Each row has two labels, one from each of two sets.
[ 0.14 -0.49 -0.59 -0.73 -1.76  0.81  0.77  0.45 -0.33 -3.03 -0.46 -5.40
 -2.78 -0.62  0.16 -0.81  0.76  1.12 -1.62 -0.57  0.50 -0.69  1.08 -0.54
  0.78 -0.46  1.15  0.77  4.27  0.64  2.53  2.63  2.01  0.63] => J662, M
[ 1.33 -0.40  0.13 -0.78  1.34 -0.21  4.58 -0.29 -0.04 -0.05 -0.83 -4.99
  1.66 -0.46 -0.55 -1.37  0.37  1.27 -1.71  0.48  1.45  0.85  0.24 -0.80
  2.11 -0.97  1.27 -0.97  3.60 -0.32  2.25  1.41 -2.29  1.07] => j411, J
[ 0.69  0.37 -3.16 -0.62  3.97  1.08  6.72  0.92  0.87 -3.93  0.10 -0.54
  3.06  1.35 -0.53 -1.21  0.54 -0.01 -1.37 -0.03  0.41 -0.44  0.38 -0.83
 -0.42  1.19  0.12  2.69  2.77  0.35  1.14  3.05  1.24  0.13] => J662, M
[ 0.21 -0.02 -1.79 -0.22  1.77  0.02  3.09  1.57  1.15 -0.26 -0.36 -1.28
 -1.32 -0.23 -0.23  0.44  1.63  0.35 -2.43 -0.85  1.06 -1.11  0.04  0.01
  1.05 -0.41 -0.10  0.50 -0.78  0.88  2.50  1.41  1.57 -0.27] => J662, J
[-0.81 -0.04  1.14  0.18 -4.62  1.90 -4.13  2.09 -1.21 -2.06 -0.98 -5.25
 -3.12 -1.63 -0.67 -1.41 -1.24  0.71  2.06 -1.43 -0.43 -0.42  1.45 -0.43
  0.13  0.60  0.86 -2.95  6.05 -0.58  1.06 -0.90  2.31 -1.11] => j411, M
[-0.05 -0.89 -1.79 -1.57 -0.86  0.03  4.96  0.34  0.45 -2.22  0.34 -3.58
 -1.81 -0.57 -0.32  0.85  0.09  1.29 -1.46 -1.00  0.74  0.45 -0.39 -0.96
  1.87 -0.73  0.78  0.07  5.23  0.72  0.81  0.74 -0.43  0.75] => j411, J
[ 0.47  0.51  0.05 -0.93  0.06 -0.93  2.15  1.24  0.01  0.61 -0.32 -1.07
  1.77 -0.71 -0.11 -0.52  0.45 -0.04 -0.17 -0.88  0.84  0.50  0.79 -0.22
  0.25 -0.36 -0.07  0.79 -0.48  0.66 -0.31  0.92 -0.30  0.74] => J662, J
[ 0.97  0.34 -0.23 -0.88  1.35  1.03  3.89  0.40 -0.06  0.17 -1.19 -2.47
  0.70 -0.08 -0.52 -1.10  2.70  0.31 -2.29 -1.20  1.24 -0.21  1.32 -0.33
  0.35 -0.01  0.40  0.12 -1.14  1.55  2.73  4.38  0.03 -0.67] => j923, J
[ 1.92 -0.04 -2.41 -1.36  0.77  1.12  6.36  1.25 -0.19 -1.70  0.08  0.43
  1.11  0.33 -0.35 -0.22  0.27  0.34 -1.07 -0.63 -0.75 -0.48  0.76 -0.55
 -0.73  0.20  0.59  1.01  0.49  0.63  0.66  2.19  0.76 -0.06] => j923, M
[-0.05  0.24  0.49 -1.02 -0.76 -0.32  3.24 -1.63 -1.11  0.54  0.18 -0.04
 -0.48  0.19  0.94  0.78  1.76  0.42 -2.91  0.96 -0.14  0.40 -0.31 -0.71
  1.88 -0.66  0.00  0.32 -0.38  1.04  0.33 -0.48 -2.81  0.03] => j903, J
[ 0.94  0.45 -0.20 -0.41 -0.51  0.93  1.93 -0.11 -0.57 -2.48 -0.11 -1.59
  1.30 -0.10 -0.42 -0.88  0.55 -0.23 -1.53  0.04 -0.95 -0.42  0.44  0.19
 -0.51 -0.08  0.11  0.27 -0.31  0.34  0.47  1.87  1.09 -0.04] => j411, J
[ 1.23  0.35 -0.69 -0.22 -2.05 -0.89  5.79 -0.45 -0.77 -2.74 -0.95 -0.28
 -1.90  0.50  0.37  0.70  1.61  0.12 -3.36 -0.18 -1.01 -0.77  1.07 -0.40
  0.47 -0.45 -0.11  0.39 -1.31  1.80  0.96  2.03  0.51 -0.92] => j903, J
[ 0.35  0.87  0.75  0.26  0.29  0.95  1.76 -0.44 -1.69  1.39  0.00  2.34
  3.00  0.95  0.28 -1.19  0.33 -0.74 -0.01  0.96 -1.20 -0.59 -0.23 -0.16
 -0.28 -0.61 -0.27 -0.28 -3.07  0.17 -1.58 -0.79 -2.43 -0.13] => j903, M
[ 1.27  0.66  0.58  0.04 -0.29  0.50  3.70  0.43  0.59 -2.18 -1.14 -4.40
  2.26 -0.24 -0.41 -2.37  2.00  0.78 -4.20  0.31  0.96  0.42  0.35 -0.11
  1.42 -0.32  0.05 -0.05 -1.76  0.38  1.65  1.84 -1.57  0.41] => j773, J
[ 0.08 -0.19 -0.91 -1.07 -0.62  0.58  0.60  2.69  0.79 -0.52 -0.26 -3.45
 -0.53 -1.48 -1.46 -0.12 -0.93  0.92  1.49 -1.66  1.30  0.34  0.39  0.70
 -0.04 -0.21  1.34 -1.11  1.93 -0.17  0.83  1.06  1.97  0.66] => J662, M
[ 1.33 -0.42  0.11  0.04  2.49  1.43  3.49  2.38  0.73  1.43 -4.44 -2.42
  2.08 -0.93 -1.26 -2.01  2.41  0.53 -2.21 -0.17  2.01  0.02  0.74 -0.01
  0.52  0.16 -0.17 -0.51 -3.94  0.67  2.56  2.60 -2.97 -0.58] => j923, J
[-0.19 -0.13 -1.05  0.19  0.47  0.92  1.43  1.96  1.37 -1.36 -0.38 -3.04
 -1.03 -0.44 -0.42 -0.52  0.97  0.70 -1.85 -1.35  1.12  0.13  0.16  0.04
  1.19 -0.21  0.46  0.95  0.25  0.10  1.56  0.98  0.74 -0.54] => j411, J
[ 1.08  0.30  0.86  0.20  0.47  1.81  0.98 -0.78 -1.41  0.33 -0.30 -1.25
  3.43  0.04 -0.36 -2.85  0.23 -0.29  0.22  1.96 -0.10  0.13 -0.17 -0.76
  2.46 -0.09  0.39 -0.14  0.85 -0.47  1.53  0.68 -2.57  0.55] => j903, M
[-1.72  0.18  1.09 -0.36 -3.94  2.14  0.85 -2.34 -4.14 -0.51 -0.27 -3.80
 -0.49  1.11  1.22 -1.82  1.89 -0.46 -2.47  1.82 -1.46 -0.87  0.90 -1.99
  1.95 -0.03  0.19 -0.35  5.76  1.08  1.35 -0.27 -3.14  0.33] => j903, M
[-2.05 -0.55 -4.17 -1.06  3.06 -2.48  1.67  1.82  3.52 -0.22  0.70  5.43
 -6.72  0.67  1.11  4.04  2.64  1.41 -0.63 -1.40  1.30 -1.63  0.33  0.76
 -0.81  1.33 -1.36  2.94 -0.88  1.86 -1.19  1.09  4.25 -2.01] => j411, J
[ 0.41  0.06 -0.54 -0.85  0.49  1.56  4.09  1.77 -1.10  1.29 -1.26 -2.53
  4.76 -0.98 -0.47 -2.02  0.51 -0.02  0.41 -0.44  0.50  0.61 -0.14 -0.47
  1.99 -0.33  0.53 -0.66  2.13 -0.13 -0.88 -0.41 -3.33  0.21] => j923, M
[ 0.85  0.07 -1.61 -0.46  0.26  1.08  2.30  1.13  0.32 -1.61 -0.24 -4.84
 -1.82 -0.77 -0.58 -0.80  0.40  1.14 -0.39 -0.23  1.41 -0.06 -0.57 -1.38
  1.48 -0.72  2.16 -0.67  5.18  0.16  2.02 -0.26  1.04  0.32] => j411, J
[-1.24 -0.57 -1.04 -0.59  0.20  0.83  0.53  3.94  1.19 -2.51  0.48 -0.75
  0.04  0.50 -0.04 -0.14 -0.38  0.62  0.85 -0.87  0.52 -0.30  0.98 -0.16
  0.47  1.41  0.23  1.90  4.16  0.69 -1.19  0.83  1.91  0.15] => J662, M
[ 0.93  0.07  0.14  0.37  1.39  1.53  2.07  2.20 -0.47 -1.30 -1.61 -4.53
  1.94 -0.55 -1.25 -2.63  1.78  0.36 -2.05 -0.04  0.85 -0.06  0.70  0.04
  0.94  0.00  0.40  0.21 -1.18 -1.51  2.57  1.68 -0.79  0.35] => j923, J
[ 0.17 -0.14  0.59 -0.29 -0.66  0.86  0.31  2.65 -0.33  1.63 -0.37 -3.71
 -0.18 -1.58 -0.35 -1.10  0.54  0.87  0.34 -0.47  1.35  0.23  0.46 -0.34
  0.82 -1.11  0.65 -0.24  2.06  0.41  1.97  1.42 -0.58  0.89] => J662, J
[ 1.32  0.08 -0.77  0.30  0.03  2.62  0.14  2.46 -0.62  2.28 -0.19 -4.21
 -0.81 -0.88 -0.62 -1.53  2.04 -0.46 -0.35 -0.23  0.51 -0.84  0.03 -0.08
  0.61 -0.67  0.65 -0.55  0.33  0.36  3.50  1.64  0.24 -0.02] => j923, J
[ 0.95 -0.32 -0.02 -0.38  0.24  0.95  0.55  2.04  0.14  0.07 -1.30 -5.17
 -0.04 -1.20 -0.87 -1.29  0.08  0.95 -0.38 -0.64  1.11  0.53  0.98 -0.04
  0.61 -0.19  0.57 -0.75  2.58 -0.01  2.18  2.02  0.63  0.39] => J662, J
[-0.36  0.05 -2.37 -0.20  1.61  0.05  4.30  2.29  0.13  1.11 -0.84  2.00
 -2.69  0.07  0.12  1.77  3.17  0.40 -1.90 -0.87  0.16 -1.64  0.09  0.22
  0.97  0.15 -0.21  0.33 -1.68  1.46  0.12  0.36  0.07 -1.68] => j923, J
[ 0.34  0.10  0.07 -0.95 -0.76  0.78  5.01 -1.83 -2.22 -1.89 -0.35  1.38
  3.95  1.51  0.38 -0.85  0.33 -1.32 -1.87  0.78 -1.11 -0.46  0.40 -1.14
  0.17 -0.22  0.03  1.39  0.92  0.80 -1.01  0.03 -2.75  1.24] => j903, M
[-1.32  0.25  0.89 -0.21 -2.05  1.67  0.32 -0.53 -2.64  0.33 -0.46 -3.90
  0.43  0.27  1.42 -1.26  2.40 -0.05 -3.28  1.25 -0.97 -0.82 -0.17 -1.00
  1.61 -1.09  0.07 -0.17  2.99  1.58  1.37 -0.48 -2.61 -0.37] => j903, M
[ 1.05  0.42 -0.67 -0.32 -0.75  1.06  4.13 -0.16  0.87 -2.39  0.05 -2.60
  1.48  0.56  0.35 -1.80  1.20 -0.26 -2.76  0.60 -1.84 -0.16 -0.23 -1.01
  0.82 -0.05  0.83  0.28  1.46  0.36  1.32  1.25 -1.57  0.79] => j903, J
